Below is a small trained network, with its code and all its weights. Each question gives an input and a class and asks what happens when units are switched off, that is, made to give their printed mean instead of their output.

import numpy as np


def w(rows, s, z=0):
    codes = np.array(rows[::2]) - 128.0
    scale = np.full(codes.shape[1], s)
    scale[-1] = z or s
    return codes * scale


def norm(h):
    return h / np.sqrt((h * h).mean(-1, keepdims=True) + 1e-5)


def f(y):
    return np.maximum(y, 0)


def log_softmax(a):
    a = a - a.max(-1, keepdims=True)
    return a - np.log(np.exp(a).sum(-1, keepdims=True))


def net(x, mask):
    res = np.array(x, float).reshape(1, 5) / 4 @ E
    u = 0
    for l in range(2):
        y = f(norm(res) @ A[l][:, :-1].T + A[l][:, -1])
        res = res + np.where(mask[u : u + 11], y, B[l][:, -1]) @ B[l][:, :-1]
        u += 11
    return log_softmax(norm(res)[-1] @ U[:, :-1].T + U[:, -1])


A, B = {}, {}
E = w([
[191,253,135,195,87,113],'x0',
[202,40,124,211,75,39],'x1',
[75,215,124,51,114,62],'x2',
[213,69,215,65,150,171],'x3',
[46,125,217,130,161,147],'x4',
],0.0058)
A[0] = w([
[180,145,114,110,134,28,249],'L0N0',
[3,90,119,153,178,75,78],'L0N1',
[193,41,5,155,164,89,114],'L0N2',
[151,225,182,136,189,89,106],'L0N3',
[221,161,82,109,182,143,232],'L0N4',
[208,110,234,99,77,149,22],'L0N5',
[57,196,194,119,142,114,26],'L0N6',
[136,66,161,117,123,27,140],'L0N7',
[93,170,38,206,104,208,117],'L0N8',
[205,41,74,124,159,68,2],'L0N9',
[181,126,5,53,203,70,131],'L0N10',
],0.0073,0.003)
B[0] = w([
[139,144,55,162,56,175,253],'L0N0',
[45,115,196,135,166,47,193],'L0N1',
[110,176,76,91,135,204,245],'L0N2',
[91,159,96,177,112,139,195],'L0N3',
[75,132,202,92,116,52,246],'L0N4',
[174,207,147,95,193,83,193],'L0N5',
[153,152,145,153,125,125,182],'L0N6',
[179,114,79,134,255,141,207],'L0N7',
[114,228,215,84,185,169,219],'L0N8',
[67,100,38,123,199,131,200],'L0N9',
[211,86,119,119,51,50,233],'L0N10',
],0.0079,0.0047)
A[1] = w([
[144,134,58,23,95,84,129],'L1N0',
[150,75,52,158,35,190,185],'L1N1',
[199,224,134,102,90,129,203],'L1N2',
[77,161,98,152,146,108,253],'L1N3',
[249,57,79,137,108,162,78],'L1N4',
[133,159,116,152,1,109,70],'L1N5',
[107,101,74,185,66,91,111],'L1N6',
[70,139,96,111,154,101,114],'L1N7',
[74,143,217,120,176,236,144],'L1N8',
[144,20,67,119,179,93,8],'L1N9',
[103,170,97,167,65,123,154],'L1N10',
],0.0096,0.0025)
B[1] = w([
[167,75,55,110,1,81,225],'L1N0',
[86,190,175,64,201,130,179],'L1N1',
[52,118,182,185,66,134,254],'L1N2',
[88,142,181,152,144,114,208],'L1N3',
[153,242,74,93,166,48,190],'L1N4',
[111,58,121,235,28,240,185],'L1N5',
[148,111,248,40,159,174,168],'L1N6',
[105,148,165,188,184,155,173],'L1N7',
[176,120,184,26,169,141,224],'L1N8',
[118,84,69,190,95,231,188],'L1N9',
[144,158,134,193,128,235,192],'L1N10',
],0.0073,0.0079)
U = w([
[68,89,169,147,182,29,2],'0',
[198,143,149,169,167,51,29],'1',
[158,84,136,42,32,42,136],'2',
[186,25,171,31,194,181,78],'3',
[72,5,84,185,164,144,49],'4',
[74,191,228,111,195,166,233],'5',
[163,134,5,96,169,135,191],'6',
[98,168,136,217,33,183,136],'7',
],0.017,0.0051)

Each question gives the input, the list of numbers given to net, and the class t.
The units are the neurons (one row each of A and B). Each row of codes is followed by its name. A weight is (code - 128) times the scale printed after its matrix; where a second scale follows, it is the last column's (A, B and U).
mask holds one flag per neuron, layer by layer. A switched-off neuron (its flag False) gives its mean, the last column of its row in B, instead of its output. The means were averaged over made-up inputs and are rounded, as every weight is.
A unit's drop is (log p(t) with every unit on - log p(t) with that unit switched off) / (log p(t) with every unit on - log p(t) with every unit switched off).
The circuit of an input: a set's keep is (log p(t) with only the set's units on - log p(t) with every unit switched off) / (log p(t) with every unit on - log p(t) with every unit switched off). Starting from the 12 units with the biggest drops (on a tie, the unit counted first), units are removed one at a time, each time the one whose removal leaves the highest keep (on an exact tie, the one counted first), for as long as the keep stays at least 0.8.
units of the circuit, in order: the units of the circuit, biggest drop first
k most important neurons: the k neurons with the biggest drops, biggest first
top k neurons in layer l: the k neurons of layer l with the biggest drops, biggest first
drop when u is switched off: that unit's drop, to one decimal
input [-6,5,5,3,8], class 3: units of the circuit, in order => (L1N2)
input [0,-8,4,6,-2], class 2: units of the circuit, in order => (L0N8 L1N0 L1N10)
input [5,5,-5,2,-3], class 5: units of the circuit, in order => (L1N1 L1N0)
input [-3,-7,-4,5,7], class 3: units of the circuit, in order => (L1N8 L1N2)
input [-4,8,8,-4,-8], class 6: 2 most important neurons => (L0N7 L0N9)
input [3,2,-5,5,-1], class 1: 2 most important neurons => (L0N8 L0N5)
input [-5,-7,-4,-1,-2], class 3: units of the circuit, in order => (L1N8 L1N2)
input [3,3,-5,3,5], class 1: top 2 neurons in layer 0 => (L0N8 L0N2)
input [-3,5,-2,-5,6], class 0: top 2 neurons in layer 0 => (L0N1 L0N0)
input [-3,-8,-6,0,0], class 3: top 2 neurons in layer 1 => (L1N8 L1N2)
input [7,4,-7,2,6], class 1: 2 most important neurons => (L0N8 L0N0)
input [-7,-3,-4,1,-8], class 6: top 2 neurons in layer 0 => (L0N9 L0N2)
input [-7,-1,7,8,-8], class 2: 2 most important neurons => (L1N0 L0N10)
input [-1,4,0,1,-8], class 6: units of the circuit, in order => (L0N9)
input [4,2,-7,7,-1], class 1: top 2 neurons in layer 0 => (L0N8 L0N5)
input [-6,8,8,-2,7], class 4: 2 most important neurons => (L0N7 L1N9)
input [3,4,-4,-3,7], class 5: 2 most important neurons => (L1N0 L0N10)
input [-3,-5,1,5,-1], class 3: top 2 neurons in layer 0 => (L0N0 L0N10)
input [2,2,-6,2,2], class 6: top 2 neurons in layer 0 => (L0N8 L0N1)
input [1,6,0,-3,7], class 0: units of the circuit, in order => (L0N1)
input [-6,6,-2,6,2], class 6: drop when L1N4 is switched off => 0.1
input [-7,-3,1,-3,-6], class 2: 2 most important neurons => (L0N10 L1N0)
input [7,-5,8,-4,4], class 7: drop when L1N6 is switched off => 0.2
input [-7,7,-7,8,-4], class 6: drop when L1N4 is switched off => 0.2
input [6,7,-5,3,2], class 1: drop when L0N5 is switched off => 0.2
